Below is a small trained network, with its code and all its weights. Each question gives an input and a target symbol and asks what happens when units are switched off, that is, made to give their printed mean instead of their output.

import numpy as np


def w(rows, s, z=0):
    codes = np.array(rows[::2]) - 128.0
    scale = np.full(codes.shape[1], s)
    scale[-1] = z or s
    return codes * scale


def norm(h):
    return h / np.sqrt((h * h).mean(-1, keepdims=True) + 1e-5)


def f(y):
    return np.maximum(y, 0)


def softmax(a):
    e = np.exp(a - a.max(-1, keepdims=True))
    return e / e.sum(-1, keepdims=True)


def log_softmax(a):
    a = a - a.max(-1, keepdims=True)
    return a - np.log(np.exp(a).sum(-1, keepdims=True))


def net(x, mask):
    ids = ['ΞΠΩαηθλσφψ'.index(c) for c in x.split()]
    T = len(ids)
    res = E[ids] + P[:T]
    u = 0
    for l in range(2):
        q, k, v = (norm(res) @ M[l].T for M in (Q, K, V))
        z = softmax(np.where(np.tri(T) > 0, q @ k.T / 2**0.5, -1e9)) @ v
        res = res + np.where(mask[u], z, O[l][:, -1]) @ O[l][:, :-1]
        u += 1
        y = f(norm(res) @ A[l][:, :-1].T + A[l][:, -1])
        res = res + np.where(mask[u : u + 4], y, B[l][:, -1]) @ B[l][:, :-1]
        u += 4
    return log_softmax(norm(res)[-1] @ U[:, :-1].T + U[:, -1])


Q, K, V, O, A, B = {}, {}, {}, {}, {}, {}
E = w([
[173,164,92,107,179,157],'Ξ',
[168,149,158,135,144,181],'Π',
[174,128,119,150,74,82],'Ω',
[62,200,170,151,137,101],'α',
[166,165,75,138,179,187],'η',
[166,176,75,127,117,239],'θ',
[182,166,110,80,171,154],'λ',
[149,152,137,146,124,189],'σ',
[182,253,119,61,91,125],'φ',
[109,135,168,105,149,91],'ψ',
],0.026)
P = w([
[41,94,98,84,213,22],'0',
[54,106,100,95,105,255],'1',
[36,90,120,105,119,178],'2',
[162,88,157,168,173,79],'3',
[149,77,158,170,170,106],'4',
[119,86,98,145,96,187],'5',
[96,71,105,174,116,159],'6',
],0.0081)
Q[0] = w([
[111,165,172,92,128,1],'L0H0',
[52,90,78,91,191,196],'L0H0',
],0.0093)
K[0] = w([
[98,236,152,139,76,102],'L0H0',
[149,11,152,150,220,106],'L0H0',
],0.012)
V[0] = w([
[129,27,45,126,77,175],'L0H0',
[195,65,133,2,114,137],'L0H0',
],0.0091)
O[0] = w([
[212,124,109,6,78,144,2],'L0H0',
[148,56,23,123,167,100,167],'L0H0',
],0.014,0.0079)
A[0] = w([
[183,67,66,124,137,137,245],'L0N0',
[122,120,194,131,107,93,83],'L0N1',
[156,252,76,117,159,116,41],'L0N2',
[119,112,109,200,94,21,253],'L0N3',
],0.012,0.0033)
B[0] = w([
[127,243,83,139,114,227,198],'L0N0',
[67,133,182,36,166,211,160],'L0N1',
[162,2,165,169,40,145,211],'L0N2',
[128,89,126,33,81,203,255],'L0N3',
],0.012,0.0084)
Q[1] = w([
[198,199,141,137,80,113],'L1H0',
[76,30,146,19,69,255],'L1H0',
],0.0081)
K[1] = w([
[160,131,94,163,143,124],'L1H0',
[172,109,164,118,74,8],'L1H0',
],0.011)
V[1] = w([
[92,103,170,9,132,124],'L1H0',
[143,138,125,103,182,126],'L1H0',
],0.015)
O[1] = w([
[215,162,138,146,145,42,255],'L1H0',
[32,77,106,168,254,42,93],'L1H0',
],0.011,0.0077)
A[1] = w([
[184,11,173,159,106,218,237],'L1N0',
[198,141,176,198,202,171,255],'L1N1',
[90,185,163,115,186,96,31],'L1N2',
[118,116,136,49,184,69,48],'L1N3',
],0.012,0.0026)
B[1] = w([
[245,100,159,183,122,150,247],'L1N0',
[153,132,97,185,94,76,239],'L1N1',
[139,145,142,52,162,205,186],'L1N2',
[164,46,126,40,220,24,192],'L1N3',
],0.012,0.011)
U = w([
[94,50,143,169,171,152,44],'Ξ',
[113,77,113,124,148,164,32],'Π',
[182,220,102,52,116,145,112],'Ω',
[104,192,190,120,130,143,251],'α',
[131,139,121,105,126,124,77],'η',
[124,139,101,88,111,139,159],'θ',
[137,145,103,191,128,76,197],'λ',
[107,135,57,110,190,186,113],'σ',
[128,5,195,105,63,163,171],'φ',
[162,119,133,62,195,108,253],'ψ',
],0.011,0.0027)

Each question gives the input, a string of symbols that net reads in full, and the target symbol t.
The units are the heads (2 rows each of Q, K, V and O) and the neurons (one row each of A and B). Each row of codes is followed by its name. A weight is (code - 128) times the scale printed after its matrix; where a second scale follows, it is the last column's (O, A, B and U).
mask holds one flag per unit, layer by layer, with each layer's heads first. A switched-off unit (its flag False) gives its mean, the last column of its rows in O or B, instead of its output. The means were averaged over made-up inputs and are rounded, as every weight is.
A unit's drop is (log p(t) with every unit on - log p(t) with that unit switched off) / (log p(t) with every unit on - log p(t) with every unit switched off).
The circuit of an input: a set's keep is (log p(t) with only the set's units on - log p(t) with every unit switched off) / (log p(t) with every unit on - log p(t) with every unit switched off). Starting from all 10 units, units are removed one at a time, each time the one whose removal leaves the highest keep (on an exact tie, the one counted first), for as long as the keep stays at least 0.8.
units of the circuit, in order: the units of the circuit, biggest drop first
top k neurons: the k neurons with the biggest drops, biggest first
drop of u: that unit's drop, to one decimal
input φ Π Π, target Ω: units of the circuit, in order -> [L0H0 L0N2]
input α Ω Ξ ψ ψ σ Ξ, target λ: units of the circuit, in order -> [L1N1 L0N3]
input η ψ λ, target φ: units of the circuit, in order -> [L0N2]
input λ ψ ψ σ, target λ: units of the circuit, in order -> [L0N2 L1N1 L1H0]
input λ λ λ, target σ: units of the circuit, in order -> [L0H0 L1H0 L0N0]
input Ω λ α θ λ α σ, target σ: top 3 neurons -> [L0N0 L0N2 L0N3]
input λ Π Ξ, target σ: units of the circuit, in order -> [L0H0 L1H0 L0N0]
input ψ ψ Ω λ λ Ξ, target σ: top 4 neurons -> [L0N0 L0N3 L1N0 L0N1]
input ψ ψ λ ψ α θ, target λ: units of the circuit, in order -> [L0N3 L1N1 L1H0]
input Π φ ψ σ σ, target λ: top 3 neurons -> [L0N3 L0N2 L1N1]
input ψ φ λ, target λ: units of the circuit, in order -> [L0N3 L1N1]
input Π Π λ, target Ξ: units of the circuit, in order -> [L1H0 L0N3 L0N2]
input θ λ λ Ξ Ω, target Ω: top 2 neurons -> [L0N0 L0N2]
input φ λ η, target Ω: units of the circuit, in order -> [L0H0]
input ψ ψ λ ψ φ η, target λ: top 4 neurons -> [L0N3 L1N1 L1N2 L0N2]
input η φ σ ψ ψ η, target λ: top 3 neurons -> [L0N3 L1N1 L1N2]
input α λ ψ, target α: drop of L0H0 -> 0.9
input ψ ψ λ Ξ, target λ: drop of L0N2 -> 0.3
input η Ξ Ω, target Ω: drop of L1H0 -> -0.1
input ψ λ Π, target λ: drop of L0N0 -> 0.0
input φ ψ η α, target α: top neuron -> [L0N2]
